Here is a tiny trained network, its code and every weight. The questions are about switching its units off for an input and a target symbol, where a switched-off unit gives its printed mean instead of its output.

import numpy as np


def w(rows, s, z=0):
    codes = np.array(rows[::2]) - 128.0
    scale = np.full(codes.shape[1], s)
    scale[-1] = z or s
    return codes * scale


def f(y):
    return y / 2 * (1 + np.tanh(0.7978845608 * (y + 0.044715 * y**3)))


def softmax(a):
    e = np.exp(a - a.max(-1, keepdims=True))
    return e / e.sum(-1, keepdims=True)


def log_softmax(a):
    a = a - a.max(-1, keepdims=True)
    return a - np.log(np.exp(a).sum(-1, keepdims=True))


def net(x, mask):
    ids = ['βεζλξστφψ'.index(c) for c in x.split()]
    T = len(ids)
    res = E[ids] + P[:T]
    r = res
    for j in range(3):
        rows = slice(2 * j, 2 * j + 2)
        q, k, v = (r @ M[0][rows].T for M in (Q, K, V))
        z = softmax(np.where(np.tri(T) > 0, q @ k.T / 2**0.5, -1e9)) @ v
        o = O[0][rows]
        res = res + np.where(mask[j], z, o[:, -1]) @ o[:, :-1]
    y = f(res @ A[0][:, :-1].T + A[0][:, -1])
    res = res + np.where(mask[3:11], y, B[0][:, -1]) @ B[0][:, :-1]
    return log_softmax(res[-1] @ U[:, :-1].T + U[:, -1])


Q, K, V, O, A, B = {}, {}, {}, {}, {}, {}
E = w([
[116,195,142,84,178,225],'β',
[230,146,172,156,177,90],'ε',
[106,146,200,87,137,43],'ζ',
[52,118,165,240,45,132],'λ',
[89,90,153,117,111,7],'ξ',
[127,195,97,100,63,114],'σ',
[197,74,160,180,168,87],'τ',
[106,134,68,113,98,136],'φ',
[205,200,108,173,56,162],'ψ',
],0.017)
P = w([
[57,253,34,177,225,68],'0',
[87,190,69,148,128,116],'1',
[110,144,72,113,89,130],'2',
[139,110,86,110,55,145],'3',
[146,95,93,114,33,159],'4',
[176,74,111,96,4,172],'5',
],0.0063)
Q[0] = w([
[46,152,45,61,123,112],'head 0',
[166,147,123,178,2,223],'head 0',
[140,177,212,157,67,75],'head 1',
[16,111,182,29,199,39],'head 1',
[229,69,122,171,98,140],'head 2',
[18,98,178,27,203,11],'head 2',
],0.033)
K[0] = w([
[168,168,24,163,63,64],'head 0',
[169,45,156,66,37,169],'head 0',
[64,202,178,148,218,197],'head 1',
[99,202,70,192,155,21],'head 1',
[174,100,224,56,122,87],'head 2',
[76,254,112,174,222,43],'head 2',
],0.039)
V[0] = w([
[90,63,89,55,145,67],'head 0',
[87,87,182,157,123,51],'head 0',
[143,2,25,208,213,217],'head 1',
[142,109,71,161,71,62],'head 1',
[93,79,78,78,110,97],'head 2',
[183,105,80,147,72,55],'head 2',
],0.014)
O[0] = w([
[89,207,168,97,80,165,62],'head 0',
[212,183,227,48,153,143,20],'head 0',
[49,145,145,97,209,125,152],'head 1',
[96,225,150,191,255,140,231],'head 1',
[154,187,153,162,168,133,160],'head 2',
[93,169,52,149,194,41,254],'head 2',
],0.0079,0.0062)
A[0] = w([
[188,66,96,167,188,136,16],'neuron 0',
[30,117,229,225,92,103,8],'neuron 1',
[33,59,149,4,155,131,4],'neuron 2',
[119,113,95,86,91,185,99],'neuron 3',
[183,40,151,134,175,104,109],'neuron 4',
[94,106,114,168,182,161,148],'neuron 5',
[122,154,158,187,107,194,95],'neuron 6',
[80,61,225,105,186,102,49],'neuron 7',
],0.014,0.0035)
B[0] = w([
[128,160,217,91,113,151,206],'neuron 0',
[62,136,188,62,164,153,155],'neuron 1',
[163,190,130,102,111,251,144],'neuron 2',
[121,44,136,123,174,109,147],'neuron 3',
[118,105,64,133,160,104,183],'neuron 4',
[182,118,107,125,69,120,252],'neuron 5',
[81,130,119,154,128,93,160],'neuron 6',
[127,108,151,224,91,141,160],'neuron 7',
],0.02,0.014)
U = w([
[141,42,150,122,56,47,74],'β',
[244,130,150,108,213,99,210],'ε',
[161,77,140,137,95,144,52],'ζ',
[95,104,194,127,78,103,125],'λ',
[144,108,164,178,68,152,35],'ξ',
[110,147,54,160,74,125,253],'σ',
[168,67,169,239,113,100,62],'τ',
[154,93,159,148,92,113,64],'φ',
[190,103,199,112,1,95,82],'ψ',
],0.0055,0.0043)

Each question gives the input, a string of symbols that net reads in full, and the target symbol t.
The units are the heads (2 rows each of Q, K, V and O) and the neurons (one row each of A and B). Each row of codes is followed by its name. A weight is (code - 128) times the scale printed after its matrix; where a second scale follows, it is the last column's (O, A, B and U).
mask holds one flag per unit, heads first, then neurons. A switched-off unit (its flag False) gives its mean, the last column of its rows in O or B, instead of its output. The means were averaged over made-up inputs and are rounded, as every weight is.
A unit's drop is (log p(t) with every unit on - log p(t) with that unit switched off) / (log p(t) with every unit on - log p(t) with every unit switched off).
The circuit of an input: a set's keep is (log p(t) with only the set's units on - log p(t) with every unit switched off) / (log p(t) with every unit on - log p(t) with every unit switched off). Starting from all 11 units, units are removed one at a time, each time the one whose removal leaves the highest keep (on an exact tie, the one counted first), for as long as the keep stays at least 0.8.
circuit, biggest first: the units of the circuit, biggest drop first
unit that matters most: the unit with the biggest drop
k most important neurons: the k neurons with the biggest drops, biggest first
heads that matter: for each layer, one digit per head in row order, 1 if its drop is at least 0.15 and else 0, layers parted by /
drop of u: that unit's drop, to one decimal
input ξ ζ ψ σ φ ξ, target ε: heads that matter -> 111
input φ σ σ λ φ ε, target ε: 4 most important neurons -> [neuron 4; neuron 5; neuron 7; neuron 0]
input σ ε λ τ φ ε, target ε: circuit, biggest first -> [head 0; neuron 5]
input ζ φ λ τ λ ξ, target ψ: circuit, biggest first -> [head 1]
input β ζ φ ξ, target ζ: heads that matter -> 011
input σ ξ ξ β, target λ: circuit, biggest first -> [neuron 6; head 0; neuron 5]
input ξ φ φ ψ, target ψ: heads that matter -> 100
input λ β β, target ε: heads that matter -> 100
input φ β φ τ ε, target β: circuit, biggest first -> [head 1; neuron 4]
input ξ β φ ξ ξ, target ε: circuit, biggest first -> [head 0; neuron 5; head 2]
input ψ φ λ β ε ζ, target β: heads that matter -> 111
input φ τ φ ξ τ ψ, target ψ: circuit, biggest first -> [neuron 0; head 0; neuron 5]
input ε φ φ ξ, target σ: circuit, biggest first -> [head 2; neuron 2; neuron 0]
input φ β β φ ζ, target λ: unit that matters most -> neuron 1
input τ ε ψ φ ξ, target ξ: heads that matter -> 010
input φ β β τ β, target ξ: drop of neuron 2 -> 0.9
input ψ σ ζ τ τ β, target ξ: drop of head 1 -> 0.8
input τ ζ β τ, target β: drop of neuron 4 -> 0.5
input β λ φ τ ξ ζ, target ζ: drop of neuron 2 -> 1.5
input φ ψ β, target ψ: unit that matters most -> head 0
